In the rows, 128 means zero.
Here are made-up nodes, facts about them, and rows of numbers that follow some of those facts. Name the node behind each unnamed row.

Named rows:
[110 126 154  95 134 111 122 138 113  95 107 116 108  94 112 167 149 140
 167  85 105 156  98 106 180 149 132 144 131 175 132 147 119 129 128 134
  53 179 127 194 166 106 160 104 139  65  85 147] : j_776
[102  98 134 127  89  87 135 170  97 125 131 154  83 115 140 164 151 125
 168  73 105 163 102  57 157 159 174 139 150 177  90 120 147 161 154 100
  67 177 130 173 112  94 115 137 139  74 134 168] : j_926
[147 109 158 119 101 152 169 127  96 137  78 110 118 139  89 160 148 166
 123 135  89 112  93 109 166 137 182 119 150 186  81 126 119 109 133 150
  94 170 132 224 173 143 158 152  93  63 134 118] : j_679
[118 117 156  94 132 137 119 140 111  85  97  96  99 118  99 167 148 141
 140  80 119 143  90  83 178 135 131 114 147 179 133 136 103 159 107 120
  51 188 140 224 162 110 146 110 117  84  96 140] : j_489
[108 133 146  90 101 143 123 135 128  90 119 118  98 139 129 161 158 138
 134  84 105 146  92 102 167 130 139 143  94 175 133 138 128 146 131 114
  86 183 128 207 169  99 145 103 146  65 127 130] : j_732
[ 96 107 148 102 115 135 123 111 114  95 132 109 100 132 112 162 189 120
 140  76 138 157  87  83 162 141 124 146 119 170 128 111  95 165 140 119
  71 184 153 224 164  83 147  96 142  85  84 168] : j_502
[107 129 148 134  87 124 126 116  91  92 105 147 101 140 138 165 153 159
 136 115  93 118 113  99 158 152 150 145 142 145 109 148 139 165 140 116
  62 173 143 182 135 131 119 121 141  63 110 149] : j_868
[129  83 132 116  89  91 154 165 128 139 126 146 110 110 114 167 172 120
 173  81 131 165  83  56 184 146 181 120 144 174  87 103 121 161 152 101
  49 187 124 180 109  93 116 146 144  82 138 130] : j_50
[104 119 135 135  80  91 132 169 115 101 135 152  90 123 114 164 149 127
 166  77 102 163 120  57 163 155 168 126 153 170 102 111 141 165 157  93
  54 185 130 180 111 101 114 123 139  67 117 144] : j_86
[146 107 160 120  82 135 145 109  92  96  91 132 113 124 101 173 160 132
 128 114 115 156  87  99 162 149 149 136 145 169 100 138 111 121 147 136
  90 183 152 225 158 137 133 147 130  68  91 123] : j_145
[115 125 145  94 121 143 123 138 116  89 110 104  99 131 117 165 149 138
 141  86 113 142  92 100 175 134 136 129 122 179 137 139 114 151 116 120
  69 184 134 213 170 102 150 105 138  72 110 137] : j_274
[123  98 134 114  86  93 157 163 130 137 127 148  98  83 104 166 179 124
 175  80 112 169  77  57 197 150 182 121 150 172 108 104 118 168 155 101
  42 180 128 173 115  95 115 143 147  74 122 133] : j_116
[129 106 151 110  91 108 136 146 105 138 130 122  92 120 134 166 167 143
 169 138  96 158  81  72 205 139 176 121 142 147 112 152  90 162 144 138
  41 177 128 195 136  98 119 150 146  84 137 131] : j_96
[132 106 132  97 103 101 125 153 119 106 140 143  78  94 108 191 161 168
 174 133  91 149  78  80 203 154 184 110 104 190  97 111  88 117 132 145
  40 188 123 175 117 128 113 153 116  76 120 124] : j_823
[ 94 135 138  98 113 148 129 145 135 138 101 124 114 135  95 165 177 161
 129 129  90 110  86 111 200 110 130 117 134 187 132 106 134 115 139 142
  91 155 127 209 167 108 167 100 102  71 142 155] : j_410
[117  87 136  91 136 145 147 153 120 102 131 126  79 116 132 175 159 133
 168  76  96 123  83  88 148 157 167 115 112 193 131 156 105 136 103 133
  67 182 143 218 166  89 153 105 124  60 109 170] : j_832
[137 123 145 124 104 119 139 122 100 106 119 109 113 117 117 167 161 135
 146 109  97 139  85  95 158 141 165 143 140 151 123 149 122 140 121 124
  73 161 134 183 161 122 125 137 128  86  92 156] : j_545
[138 112 154 127 118 121 140 120  94 105 111 101 110 107 103 166 151 138
 147 110 100 144  84  87 159 139 161 129 146 150 122 149 117 148 115 123
  57 169 144 188 152 125 120 139 119 100  89 159] : j_772
[142 125 153 134 110 112 138 127  99 115 113 109 123 103 102 165 155 152
 168 116 102 142  99 101 155 132 167 155 141 148 133 148 120 138 141 125
  62 171 125 179 166 129 131 126 134  67  76 146] : j_493
[134 121 148 124 104 125 140 116 100 109 120 105 114 117 115 165 160 135
 145 113 101 139  85  94 161 140 166 144 141 150 124 148 121 139 126 125
  74 162 137 182 162 122 119 141 132  86  96 156] : j_52
[130 123 150 124 102 122 137 115  97 103 122 107 115 118 116 166 159 129
 140 112  96 139  85  91 161 141 161 137 135 151 122 148 121 142 122 125
  79 160 144 182 160 120 119 138 132  94 101 157] : j_620

Some facts about the nodes:
j_116 {stogoto=mapabek, trilur=liniske, leskar=bivi}
j_145 {pofil=j_552, trilur=grila, leskar=trogi}
j_149 {stogoto=nitrosa, pofil=j_733, trilur=grila, leskar=bivi}
j_176 {pofil=j_869, trilur=grila, leskar=trogi}
j_201 {stogoto=grigeski, pofil=j_86, trilur=nekil, leskar=lere}
j_231 {stogoto=vugel, trilur=fleplan, leskar=lere}
j_239 {pofil=j_501, trilur=grila, leskar=stebun}
j_260 {pofil=j_932}
j_270 {pofil=j_910, trilur=liniske, leskar=trogi}
j_274 {trilur=grila, leskar=lere}
j_288 {pofil=j_862, trilur=liniske, leskar=stabik}
j_290 {pofil=j_357, trilur=fleplan, leskar=kezok}
j_31 {stogoto=grigeski, pofil=j_645, trilur=fleplan, leskar=lere}
j_336 {stogoto=grigeski, trilur=grila, leskar=lere}
j_357 {trilur=liniske, leskar=lere}
j_381 {pofil=j_772, trilur=liniske, leskar=lere}
j_390 {stogoto=nitrosa, pofil=j_963, trilur=grila, leskar=trogi}
j_391 {stogoto=skeda, trilur=grila, leskar=stebun}
j_393 {pofil=j_425, trilur=nekil, leskar=lere}
j_405 {pofil=j_705, trilur=grila, leskar=bivi}
j_410 {stogoto=nitrosa, pofil=j_800, trilur=nekil, leskar=lere}
j_425 {stogoto=stekluklon, pofil=j_149, trilur=mizik, leskar=bivi}
j_430 {stogoto=stekluklon, pofil=j_930, trilur=grila, leskar=bivi}
j_435 {pofil=j_131}
j_436 {pofil=j_724}
j_465 {pofil=j_964}
j_477 {stogoto=matrik, trilur=mizik, leskar=bivi}
j_489 {pofil=j_239, trilur=grila, leskar=lere}
j_50 {stogoto=mapabek, trilur=grila, leskar=bivi}
j_501 {stogoto=figam, trilur=mizik, leskar=trogi}
j_502 {stogoto=fiplogro, pofil=j_435, trilur=grila, leskar=lere}
j_519 {stogoto=fiplogro, pofil=j_96, trilur=fleplan, leskar=lere}
j_520 {stogoto=matrik, pofil=j_620, trilur=nekil, leskar=lere}
j_540 {stogoto=matrik, pofil=j_270, trilur=grila, leskar=bivi}
j_552 {pofil=j_381, trilur=grila, leskar=kezok}
j_559 {pofil=j_489}
j_579 {stogoto=gruzan, pofil=j_405, trilur=nekil, leskar=trogi}
j_601 {pofil=j_996, trilur=grila, leskar=stebun}
j_620 {pofil=j_502}
j_644 {stogoto=vugel, pofil=j_74, trilur=grila, leskar=trogi}
j_645 {pofil=j_907}
j_664 {stogoto=buta, trilur=liniske, leskar=kezok}
j_679 {stogoto=figam, pofil=j_819, trilur=grila, leskar=trogi}
j_696 {trilur=liniske, leskar=stebun}
j_705 {stogoto=grigeski, pofil=j_465, trilur=mizik, leskar=lere}
j_711 {stogoto=grigeski, trilur=grila, leskar=kezok}
j_712 {stogoto=fiplogro, pofil=j_477, trilur=grila, leskar=stabik}
j_724 {pofil=j_116, trilur=grila, leskar=bivi}
j_732 {pofil=j_410, trilur=grila, leskar=lere}
j_733 {pofil=j_823}
j_74 {stogoto=nitrosa, pofil=j_211, trilur=mizik, leskar=lere}
j_744 {stogoto=skeda, pofil=j_493, trilur=nupi, leskar=lere}
j_747 {pofil=j_767, trilur=nekil, leskar=stabik}
j_767 {stogoto=figam, pofil=j_31, trilur=liniske, leskar=trogi}
j_770 {stogoto=mapabek, pofil=j_579, trilur=grila, leskar=lere}
j_772 {pofil=j_559}
j_776 {trilur=fleplan, leskar=lere}
j_800 {stogoto=fiplogro, pofil=j_868, trilur=grila, leskar=bivi}
j_819 {pofil=j_747}
j_823 {stogoto=gruzan, pofil=j_390, trilur=liniske, leskar=bivi}
j_832 {stogoto=buta, pofil=j_176, trilur=nupi, leskar=lere}
j_847 {pofil=j_519}
j_857 {stogoto=fiplogro, trilur=grila, leskar=bivi}
j_86 {stogoto=mapabek, trilur=grila, leskar=stebun}
j_862 {pofil=j_732}
j_868 {pofil=j_926, trilur=grila, leskar=stebun}
j_869 {pofil=j_201, trilur=fleplan, leskar=lere}
j_907 {pofil=j_901}
j_910 {stogoto=grigeski, pofil=j_664, trilur=fleplan, leskar=lere}
j_926 {stogoto=mapabek, pofil=j_145, trilur=fleplan, leskar=stebun}
j_948 {stogoto=grigeski, trilur=nekil, leskar=lere}
j_96 {stogoto=skeda, pofil=j_601, trilur=liniske, leskar=bivi}
j_964 {stogoto=buta, pofil=j_231, trilur=nekil, leskar=lere}
j_968 {pofil=j_776}
j_996 {pofil=j_393, trilur=liniske, leskar=kezok}

Rows to name:
[102 123 153 139 112 145 160 128  88  99 129 140 120  98 110 167 159 140
 156 129 124 144 102  78 154 117 183 123 140 132 133 129 116 114 121 143
  49 183 126 177 167 121 162 141 132  69  82 164] -> j_747
[104 134 163 138  92 147 166 114  87  95 134 147  99 131 136 176 167 133
 134 109 107 148  81  95 153 129 181 134 104 136 134 112 110 125 127 142
  81 165 146 178 168 100 157 146 147  65 133 158] -> j_288
[ 93  96 169 137 118 145 149 108  88 102 134 142 114 136 118 173 193 117
 129  86 143 161  96  72 148 128 181 138 125 133 108 103  97 160 140 141
  55 185 163 204 151  86 154 108 143 100  85 170] -> j_712
[108 120 153  92 133 121 121 126 111  91 108 113  99 109 120 164 148 134
 148  83 111 156  87  92 173 149 131 130 122 180 129 149 120 136 117 135
  64 176 131 196 166  97 156 113 138  73 116 156] -> j_869
[101 128 135  90 108 134 127 136 106  95 123 107 104 108 111 166 155 127
 140  89 109 142  84  81 181 140 129 117 132 177 136 147 128 135 106 121
  65 181 148 199 168 102 157 111 130  71 115 165] -> j_393
[137 123 183  98 139 121 147 111  82 132 124 124 123 130 132 175 149 116
 142  82  91 156  84  95 155 119 165 143 149 160  93 148 137 118 122 124
  53 173 125 187 164 120 112 131 137  67 132 159] -> j_290
[111 134 148  92 118 117 128 134 121  92 117 109  86  93 109 166 150 142
 158  86  99 149  85 104 189 142 143 138 138 177 136 136 110 150 118 121
  63 180 138 206 164 108 153 109 137  62  88 142] -> j_357
[102  97 136  98 129 133 146 165 119 101 134 124 103 103 102 178 167 133
 154  79  97 120  81  91 176 157 136 112 120 190 134 157 118 122 109 131
  59 188 140 201 167 104 151 109 136  62  83 168] -> j_964
[106  79 133  88 128 107 121 109  80  82 139 114 101  84  91 179 188 127
 159  77 135 109 111 104 189 102 156 112  96 194 130 100 145 115  95 143
  89 154 152 189 110  95 149 105 138  66  98 166] -> j_520
[146 131 160 116  93 144 172 129 103 135  83 120 108 106  92 162 148 165
 136 135  90 114  83 112 184 146 183 122 148 188  96 124 120 107 130 147
  95 151 134 217 170 145 161 155  92  59 123 119] -> j_767
[130 121 154 132  84 144 154 110 128 128  83 139 116 133  90 167 178 158
 119 137  93 122  87 112 200 129 139 114 152 181  83 106 111 114 152 147
  97 156 151 229 171 138 146 124  99  89 124 122] -> j_390
[ 90 133 135  98 131 137 134 124 139 126  86 103  91 123  89 163 160 142
 114 126  88 112  79 105 202 128 132  97 143 187 127 108 111 138 129 142
  91 142 144 226 170  98 161 101  93 103 140 135] -> j_74
[104 125 150 130  90 125 125 117  87  93 104 143  91 141 133 167 149 154
 131 112  93 110 104  89 154 158 146 128 150 149 100 148 139 169 134 120
  49 179 160 183 122 133 117 124 132  64 115 150] -> j_601
[106 127 157 135  88 133 124 143  90  94 130 147  79 144 141 165 147 152
 159 136  90 121  93  82 192 151 145 137 152 147 106 158 107 160 150 115
  44 182 126 194 115 115 119 122 134  69 129 138] -> j_391
[141 132 176 108 134 130 149 114  86 117 122 108 126 133 110 181 150 115
 131  88  96 155  82  98 157 113 159 124 151 151  99 133 132 144 128 103
  50 183 127 204 156 130 113 114 133  67 108 134] -> j_552
[113  94 131  89 114 106 131 165 126 115 136 148  83 126 120 163 154 115
 163  77 140 166  88  51 167 140 180 125 150 188 128 107 111 158 151  94
  85 189 124 205 127  88 136 128 137  86 138 144] -> j_770
[134 106 148 116 114 137 142 114  90 118 121 100 102 134 131 164 161 136
 133  98 107 132  81  71 155 141 175 133 141 153 121 152 115 144 109 125
  81 164 150 184 154 115 120 144 126  99 130 167] -> j_847
[135 125 145 131 106 128 170 120 124 118  82  99 111  91  87 167 147 163
 119 138  88 112  82 107 184 153 158  98 152 189  91 141 111 107 128 147
  80 152 138 229 168 140 146 156  90  80  88 118] -> j_501
[124 130 144 134  92 105 139 118 126  85 120 109 103 114 105 166 161 109
 124 120  91 147  81 101 175 155 136 109 130 148 127 143 126 155 124 114
  70 147 167 180 162 111 114 132 132 107 100 154] -> j_211

The same nodes again, as new rows of numbers:
Named rows:
[184 192  90 184 154  52 207  37 144 101 117  62 214 123 161 122] : j_391
[144 161 132 108 101  89 121 117 138 170 126 139 104 142  84 110] : j_288
[130  96 124 132 111 134 113 108 123 113 113 130 118 119 102 156] : j_274
[174 138 107 168 192  78 200  41  88 144  95 105 198  92 169 122] : j_96
[127 153 131 192 106  47 143 116 204  99 138  93 116 118 144 130] : j_601
[ 93  74 155 127  88 118  69 172 130 126 114 137  48 105  82 135] : j_519
[120  93 133 132 130 122  97 120 114 144 108 144 125  94 120 126] : j_393
[107 114 144 167 113 104 144 115 135  90 101  97 114 111 135 141] : j_405
[136 142 135 133 122 114 120 150 174 132 118  96 149 161 124 141] : j_645
[121 107 125 128 130 133 104 126 113 134  89 132 131 103 114 128] : j_201
[143 147 132 144 108 100 102 141 155 121 113  99 129 115 128 122] : j_559
[143 149 128 140 104  96 103 126 153 124 125  95 133 119 129 127] : j_772
[143 139 129 150 125 111  97 148 173 115 129  96 149 128 137 125] : j_932
[164 134 119 184 154 129 152  92 113  93 100  88 162 101 183 141] : j_477
[125 156 146 188 101  54 147 121 201  91 113  79 121 128 141 125] : j_868
[114 111 132 165 105  98 141 110 147 100 117 100 117 116 132 151] : j_145
[122 165 136 164 100  55 137 130 172 128 127  57 134 127 160 114] : j_696
[120  94 130 124 132 130 104 121 116 138  98 134 136 109 114 131] : j_948
[ 93  70 164 157 105 124  76 171 191  79 130  51 105  93 127 130] : j_501
[179 187 120 128 107 101  89 129 185 106 125 129 127 147  76  99] : j_711
[ 73  79 185 129 100 106 125 180 184 129 102  71 106 144 111 140] : j_767

Name these rows:
[151 175 119 231  86 120 113 102  80 117 120 158  97 138 244 183] -> j_425
[112  93 137 153 130 108 108 138 158 117 125  75 150  95 161 142] -> j_116
[150 144 115 164 115  84  63 120 155 105 127 101 126  56 139  93] -> j_211
[140 163 131 139 105  90 124 136 134 123  89  96  96 115 112 109] -> j_862
[110 122 153 149 113 108 148 140 141 134  88  85 124 134 148 142] -> j_270
[131 114 119 130 126 133 125 122 104  99  92 133  94 104  93 140] -> j_732
[140 155 124 168 132 101 210  86  96 109  70 106 128 143 141 158] -> j_540
[ 86  69 148 126  75 133  63 156 151 106 127 131  62 110  82 155] -> j_502
[173 142  97 114 179 137 223  51  80 150  69 142 218 157 114 161] -> j_744
[136 111 126 129 130 149 124 132 102 107  89 113  92 103 106 135] -> j_705
[137 177 111 237  90 102 127  91  82 119  99 191  83 142 225 188] -> j_430
[137  90 128 129 141 162  97 148 137 116 115 122 150 138 120 164] -> j_776
[142 130 105 120 156 111 182  72  79 135  63 132 147  93  86 127] -> j_832
[112  52 130 104 160  18 190  50 183 106 143  58 130  22  26  77] -> j_644

